What can hang from each mark
repela: fonaf nezip zubiti
fonaf: peropes
peropes: fomaras reded zubiti
reded: fomaras nezip repela
nezip: fomaras repela
fomaras: fonaf

Each row was made from one small tree. The marks that hang from a mark follow it in brackets, in alphabetical order. Every link used is in the known rows. Write each row's tree.
Known rows
peropes(reded(fomaras nezip(repela)) zubiti): [ 48 -12   1  24  -5  -3 -80  18 -20  45  48 -64  -7  22  32 -20  27 -26
 -33  20  22   5]
repela(fonaf(peropes) nezip zubiti): [-12   4  41 -10   5 -29  14  14  -6   2  35   7   2  11   0  13 -29 -16
   3  15   0  16]
peropes(fomaras(fonaf) reded(repela) zubiti): [ 45   8 -19  -1  -2  18 -30  13 -19  17  96 -28   1  13   7 -10  -5 -20
  -1  16   2   1]
nezip(fomaras repela(fonaf zubiti)): [ -7   3   2  -1  13 -39 -35   7 -39  39  60 -16 -70  -8  19  31   4   5
 -12 -17  -5  24]
repela(nezip(fomaras) zubiti): [  8   4  -1 -16   5 -18  -9  -1 -26  27  48 -10 -35  -9  14  13  13   7
   3 -20  -5  11]
reded(fomaras repela(fonaf)): [ -9  -6  -6  18 -11 -14 -33 -23  15  21  60 -33  11 -14  15   3 -21 -22
 -12   3  22  16]
repela(nezip zubiti): [  4   7  18 -14   0  -1   0  10 -16  14  22  -6   3   6   0  10  -3   2
  10   3  -9   9]
nezip(fomaras(fonaf(peropes))): [  5  -3 -20 -11  28 -24   1  -9  -3  -8  37  -4 -52   3  23   3  -7 -20
 -14  27  20 -16]
nezip(fomaras(fonaf) repela(zubiti)): [  7   4 -22 -14  32 -17 -40   6 -40  30  59 -24 -83   6  30  31   7   1
 -15  20   2  -1]
repela(fonaf nezip(fomaras) zubiti): [ -6  13  13 -12   1 -39 -15   6 -30  25  62   3 -39 -10  16  30   2   2
   3 -30  -3  25]
peropes(reded(nezip(fomaras) repela) zubiti): [ 44  -5 -34  12 -10   4 -64 -21 -15  57  91 -41 -51  -7  27  -3  15 -17
 -33 -35  19  13]
nezip(repela): [ 13  -8   7   1   2  -7  -1  20 -14  10  15 -19  14 -12   3  -8  17   6
 -13  19  -4   0]
fomaras(fonaf(peropes(reded zubiti))): [ 26   4   6   1  17 -12 -10  15  -5 -15  39 -14 -14  34  19  -1 -11 -41
 -18  41  11  -9]
repela(nezip(fomaras(fonaf)) zubiti): [  7  14 -12 -24  21 -17 -18   5 -33  17  62  -7 -58   4  28  28   5  -1
   3   2   4   0]
reded(fomaras(fonaf) nezip): [  9   0 -25   8  14   8 -68  -7   0  15  20 -25 -48  28  33   2  -8 -22
 -11  22  40 -14]
fomaras(fonaf(peropes(zubiti))): [  6   3  -3  -5  31  -1  -5 -16   9 -21  33 -21 -12  25  21  -5 -23 -22
 -21  36   7  -3]
reded(repela(fonaf)): [ -8   1  -1   8 -10 -10  -8 -13   7  14  52  -3   3 -20   2  14 -21  -5
  -7 -13   7  18]
peropes(fomaras(fonaf) zubiti): [ 21  14 -13  -9  17  15 -23   4 -17  -5  52 -17 -14  23   7  -9  -7   2
   5   2  -5   2]
peropes(reded(repela(fonaf nezip)) zubiti): [ 29   8  24   8 -27 -21 -10  17 -11  15  97 -23  46 -17  11   4   2 -21
 -15 -13  -4  28]
fonaf(peropes(reded(nezip(repela)) zubiti)): [ 48 -15  15  11   3  -6 -37  27 -15  26  41 -36  -6  18  16 -27  11 -26
 -38  26  14  -1]
reded(nezip repela(zubiti)): [  4  -3 -24   1   3  33 -52 -27  -1  55  44 -20 -51   6   5  15 -30  -2
  -8 -11  16  12]
fonaf(peropes(reded)): [ 20  -9  19   4  -5 -18  15  24   0  -3  -1   3   7  16  -4 -13  -3 -35
  -4  33  11 -13]
fonaf(peropes): [  1 -10   9  -2   9  -7  20  -2  14  -8  -2  -2   7   4  -2 -16 -13 -16
  -9  28   8  -7]
fonaf(peropes(fomaras zubiti)): [ 23  -5   5  -4  10   8   7  -6   2  -3  34 -23  16  16 -10 -41 -11  -6
  -2  12  -6   6]

Write each row's tree
[ 19 -11  -2   3  -8   6 -16  -2   6  31  64  -5 -14  -5 -11 -22 -36 -13
  -4  -5  25   8] | reded(nezip repela(fonaf(peropes(fomaras))))
[-17  -5  11   1   9  -9  -7 -22  10  24  54  -9 -23   5  -2  18 -54 -24
  -8  13   8  20] | reded(repela(fonaf(peropes) zubiti))
[ 15  -7 -41  10   8  20 -70 -26  13  33  60 -40 -33   9  31   0 -20 -23
 -21  23  45  -9] | reded(fomaras(fonaf) nezip repela)
[ 27 -12 -23  -7  28 -19 -33  10 -19  21  50 -21 -71  -2  33  -5   8 -12
 -35  32  32 -18] | reded(nezip(fomaras(fonaf(peropes)) repela))
[ -1  -6   7   9   4 -10  -4 -33  23   4  73 -26  14  -5   8  -6 -38 -20
 -28   8   4  26] | reded(repela(fonaf(peropes(zubiti))))
[ 26  -1   3  19  -7  -8 -48   0  -4  15  35 -45  10  26  21 -11  13 -33
 -15  14   9   7] | peropes(reded(fomaras) zubiti)
[ 12  -4  26  23  -2 -38 -33   5   4   2  45 -35   6  30  20 -12 -14 -52
 -21  29  19  14] | repela(fonaf(peropes(reded(fomaras) zubiti)))
[ 19 -15  34  21  -8 -51 -20  41 -11  11  37 -28  16  11  13 -15   5 -46
 -20  51  23  -1] | nezip(repela(fonaf(peropes(reded(fomaras)))))
[ 30   1  -5  -4 -14  20 -21  18 -26  48  66 -12 -12  11 -18   0 -14 -14
  23   4  -2   6] | peropes(fomaras reded(repela(zubiti)))
[ -3  -4   8  15   8 -14 -86   6 -22  52  44 -37 -55  22  24  16 -12 -11
 -16   7  23  18] | reded(fomaras nezip(repela(fonaf zubiti)))
[ 16  -6 -18   9  30   6 -64 -27  15   9  41 -46 -37  42  38 -18 -24 -35
 -33  39  39  -7] | reded(fomaras(fonaf(peropes(zubiti))) nezip)
[ 63  -3   3   7 -11  11 -53  44 -40  42  57 -35  -7  16   2 -29  27  -2
 -11  -3   1   6] | peropes(fomaras reded(nezip(repela)) zubiti)
[ 43   1  18  10 -20 -16 -43  69 -46  38  49   0 -20   5  -4  -5  15  -8
   4 -11  13   6] | peropes(fomaras reded(nezip(repela(fonaf))))
[ 13   2 -22  -8  35 -19 -14 -26  -2  -7  58 -25 -48  10  32  -3  -5 -20
 -30  18  10  -2] | nezip(fomaras(fonaf(peropes(zubiti))))
[ 43  -3  16   1  -4  -1   2  23 -11   3  40 -18  21  26 -11 -37  -1 -25
   1  18  -3   0] | fonaf(peropes(fomaras reded zubiti))
[ -1  -7  21   2  17 -17 -40  14 -17  36  31 -12 -51  18   8  13 -29 -12
 -20  13  17  13] | reded(nezip(repela(fonaf(peropes) zubiti)))
[  4   4  23   7   2 -19 -42  23 -18  31  23  12 -61  39   5  22 -34 -38
  -1   2  24   7] | repela(fonaf(peropes(reded(nezip))) zubiti)
[  16    2  -32  -10   31   -4  -73    5  -42   51   60  -25 -113   13
   36   30    6    1  -18    3   20   -2] | reded(nezip(fomaras(fonaf) repela(zubiti)))
[  8  -4 -11  -7  17 -17 -31  -2 -35  41  45 -27 -61  -8  15  14  16   8
 -12   0  -5  10] | nezip(fomaras repela(zubiti))
[  9  -8   1  -1  -8   7 -30 -20   4  38  67 -47  22  -7  13  -5 -12 -13
  -3  21  12  13] | reded(fomaras repela(nezip zubiti))
[  5  -6  29   8  13 -31  -3   6  -3  -2  47 -28  12   0  12 -10  -8 -11
 -34  22  -5  21] | nezip(repela(fonaf(peropes(zubiti))))
